cols: F N M A R
[ 86.2 -43.6 -63.9 -39.0 -84.9]  q50
[ 3.9 57.3 35.5 -5.6 65.1]  q918
[ 18.0 -53.5  19.0  79.0 -42.0]  q146
[-38.4  35.6  -9.3  32.8  52.0]  q339
[ 37.1 -35.7  77.2  69.8  35.0]  q552
[-48.6  27.3 -69.2 -38.2  44.2]  q650
[-39.6 -30.4 -29.5 -37.6 -61.6]  q623
down: [  3.9  18.0 -38.4  37.1] : F
q: [ 4.0 57.2 35.6 -5.6 65.1] : q918
step +1: [19.0] : [19.1]

cols: C D Y U
[-1.1 27.5 33.7  5.7] : q380
[-66.1  14.2  35.1  23.3] : q418
[-44.5   2.0  52.4  28.2] : q771
[-44.5   2.0 -42.5 -24.2] : q275
q: [-44.5   2.0 -42.4 -24.3] : q275
q: [-44.5   2.0  52.4  28.2] : q771
down: [33.7 35.1 52.4] : Y
step -1: [-44.5   2.0 -42.5] : [-44.6   1.9 -42.6]
q: [-66.1  14.2  35.1] : q418
down: [-44.5 -44.5] : C

cols: L E V H B W
[-15.1  14.2  24.2 -28.7  26.4 -13.3] = q488
[ 37.8  32.4 -49.4 -20.6   0.4 -69.6] = q730
[-12.5 -50.5 -38.4 -20.6   0.4  26.4] = q742
q: [ 37.8  32.4 -49.4] : q730
step -1: [-15.1  14.2  24.2] : [-15.2  14.1  24.1]
q: [-50.5 -38.4 -20.6   0.4] : q742
q: [-12.5 -50.5 -38.4 -20.6   0.4  26.4] : q742
step +1: [32.4] : [32.5]
q: [-12.5 -50.6 -38.3 -20.4   0.4  26.3] : q742
q: [-15.0  14.1  24.2 -28.7  26.3 -13.4] : q488

cols: X S Z J K
[  4.7  11.2 -47.6 -33.3 -62.1] -> q927
[-3.6 -7.9 35.0 26.3 47.2] -> q579
[ -5.0 -12.4  57.1  40.1  77.4] -> q958
[ -5.5 -13.0  54.2  39.0  73.0] -> q946
[ -6.2 -12.5  61.8  44.2  84.2] -> q140
down: [47.2 77.4 73.0] : K
q: [ -6.2 -12.5  61.8  44.2] : q140

cols: bot pes Luba pamo figig dozav zuned vekar dedi
[65.0 22.0 47.7  6.9 28.3  4.0  6.6 67.3 57.8] = q744
[ 40.9  38.3 -20.3 -46.8 -36.0 -55.6  15.7  27.2  57.8] = q466
[ 32.0  27.3 -34.4 -32.5   2.9  -8.3  13.2 -18.2 -13.8] = q712
[ 65.1 -56.6 -19.8  49.8 -10.8  26.6 -60.7 -26.1  64.9] = q996
[ 36.5  32.0  55.9  19.6  11.0 -49.5 -15.2  45.5 -32.3] = q236
[ 32.0 -56.6 -19.8  49.8 -10.8  26.6 -60.7 -26.1  64.9] = q878
[  9.7  45.2 -11.7 -64.1  32.0  43.4  44.2 -35.4 -63.1] = q286
[  9.7  45.2 -11.7 -64.1  10.0  43.4  44.2 -35.4 -63.1] = q649
[-21.7 -65.1  17.3  66.6 -37.2 -23.3 -34.9 -52.2  63.9] = q382
[-16.7 -18.0   9.8  16.8 -36.6 -59.8 -31.9  58.0  27.3] = q61
[ 46.8  31.5  -0.2  20.6 -46.7 -29.6   2.6   8.0 -12.0] = q613
[ 25.3  37.6 -36.5  -8.4  49.1 -57.1 -33.4 -70.2 -49.5] = q489
q: [-21.7 -65.1  17.3  66.6 -37.2 -23.3 -34.9 -52.2  63.9] : q382
step +1: [-34.9] : [-34.8]
step -1: [-37.2 -23.3] : [-37.3 -23.4]

cols: berir tumam Reda somi mezuz
[ -5.4  -0.2 -65.2   2.6  14.0] : q63
[ -5.4  -0.2 -65.2  -7.7 -37.0] : q310
[13.6 18.4 19.3 13.7 28.4] : q508
[13.6 18.4 19.3  2.6 14.0] : q333
q: [13.6 18.4 19.3  2.6 14.0] : q333
q: [13.5 18.6 19.2  2.7 14.1] : q333
down: [-0.2 18.4] : tumam
down: [19.3 19.3] : Reda
down: [-5.4 -5.4 13.6] : berir
q: [ -5.5  -0.2 -65.3   2.8  14.1] : q63
step +1: [-65.2] : [-65.1]

cols: T G Q P
[-48.4 -36.6 -42.8 -79.4]  q225
[-23.7 -32.7 -29.8 -82.2]  q919
[-67.2 -31.1 -45.9 -48.9]  q381
step +1: [-48.4 -36.6 -42.8] : [-48.3 -36.5 -42.7]
q: [-31.1 -45.9 -48.9] : q381
q: [-23.7 -32.7 -29.7 -82.1] : q919
q: [-67.2 -31.1 -45.9 -48.9] : q381

cols: Sof Zod Gup gadig fif Gik
[ -2.3 -44.4 -33.3  45.1   8.8  78.8] : q749
[  6.8 -14.5   2.9  -2.2   5.1  11.8] : q22
[ -2.3 -44.4 -33.3  45.1   8.8  15.0] : q601
q: [  6.8 -14.5   2.9  -2.2   5.0  11.7] : q22
q: [ -2.5 -44.3 -33.4  45.3   8.7  78.8] : q749

cols: zele sasut vate Lel bibo zer lor
[-21.2 -21.1  36.1 -38.9  39.8  51.7 -20.8] : q242
[ 10.4 -24.8  37.2 -38.9 -44.7  51.7 -20.8] : q838
[-55.6 -41.1  37.2 -38.9 -30.3  51.7 -20.8] : q251
[-21.2 -24.8  37.2 -38.9 -42.1  51.7 -20.8] : q563
[-21.2 -24.8  37.2 -38.9 -30.3  12.2  43.3] : q237
[-21.2 -24.8  37.2 -38.9 -30.3  52.6 -20.8] : q449
[-21.2 -24.8  37.2 -38.9 -30.3  51.7 -20.8] : q327
[-21.2 -40.0  37.2 -38.9 -30.3  51.7 -20.8] : q92
[-21.2 -24.8  10.3 -38.9  44.1 -29.6 -20.8] : q948
[-21.2 -24.8  37.2 -38.9 -30.3   1.1  42.1] : q961
[-64.9 -29.7  37.2 -38.9 -10.6  43.6 -20.8] : q684
step -1: [37.2] : [37.1]
q: [-24.8  37.2 -38.9 -30.3  51.7 -20.8] : q327

cols: fep bamet gefa pezu
[ 0.6 -1.8  3.8 -1.7] : q74
[ 24.5 -27.0  -3.5 -35.4] : q658
[ 66.7  -9.1 -20.8 -70.7] : q453
[-42.5  76.6 -33.3  39.3] : q379
[-2.5  9.5 -5.8  2.2] : q733
[ 0.2  0.8 -1.4  0.0] : q102
step -1: [-1.8  3.8] : [-1.9  3.7]
step +1: [ 24.5 -27.0  -3.5] : [ 24.6 -26.9  -3.4]
step +1: [ 76.6 -33.3] : [ 76.7 -33.2]
down: [ 24.5  66.7 -42.5] : fep
step +1: [66.7 -9.1] : [66.8 -9.0]
step -1: [-42.5] : [-42.6]
q: [0.2 0.8] : q102

cols: Mozin zavig kavo nad riz kego mibuv fav fopa
[-33.5  35.9 -22.7  16.8 -53.5 -35.4  38.5 -37.2 -19.7]  q212
[ -2.3  -8.5   4.8  -5.9  -4.8   6.9   3.3 -12.9  18.1]  q156
[ -5.8 -19.6  -6.5 -14.9  15.5  12.4  12.5  -1.8 -24.5]  q241
[-15.5  -8.9 -10.7 -28.3   6.5  18.4  25.5 -34.0 -49.1]  q75
[ 46.8 -45.6  20.4 -25.9  37.0  -3.9 -42.0  36.1   4.2]  q966
[ 17.0   5.0  -9.0  -3.9   0.5 -32.1  11.3   1.1  -0.3]  q756
[ 46.8 -45.6  20.4 -25.9  37.0  -3.9 -42.0  -0.1   0.6]  q963
[ 26.2  25.1  18.8  36.2 -25.5 -24.5  -0.7  48.1  49.9]  q889
[ 23.1 -42.0  19.4 -23.0  28.5   1.3 -25.9  11.4  -4.7]  q558
[  6.7  22.6   8.8  52.5 -32.2 -43.0  17.6  15.2  71.4]  q385
[-13.6  -8.0   3.0  -0.9   8.3   7.6  -1.2  -0.6   7.0]  q168
q: [ 8.3  7.6 -1.2 -0.6] : q168
q: [-33.5  35.9] : q212
q: [ 46.8 -45.6  20.4 -25.9  37.0  -3.9 -42.0  36.1   4.2] : q966
q: [-14.9  15.5  12.4  12.5  -1.8 -24.5] : q241

cols: Rovas fil ket Vuzeg mif mobop Nati
[-59.7 -61.3 -35.0  -3.6 -43.5  -8.9 -13.5] = q751
[-75.4 -61.3 -35.0  18.4 -51.8  25.9  18.8] = q267
[-57.8 -44.2   0.4  -3.3 -39.9  -1.8  -7.7] = q243
q: [-44.2   0.4  -3.3 -39.9  -1.8  -7.7] : q243
step +1: [-43.5] : [-43.4]
q: [-59.8 -61.2 -34.8  -3.6 -43.4  -9.0 -13.3] : q751
step -1: [ -3.6 -43.5] : [ -3.7 -43.6]
q: [-75.5 -61.2 -34.9  18.1 -51.7  26.0  18.8] : q267
q: [-59.7 -61.3 -35.0  -3.6 -43.5  -8.9 -13.5] : q751

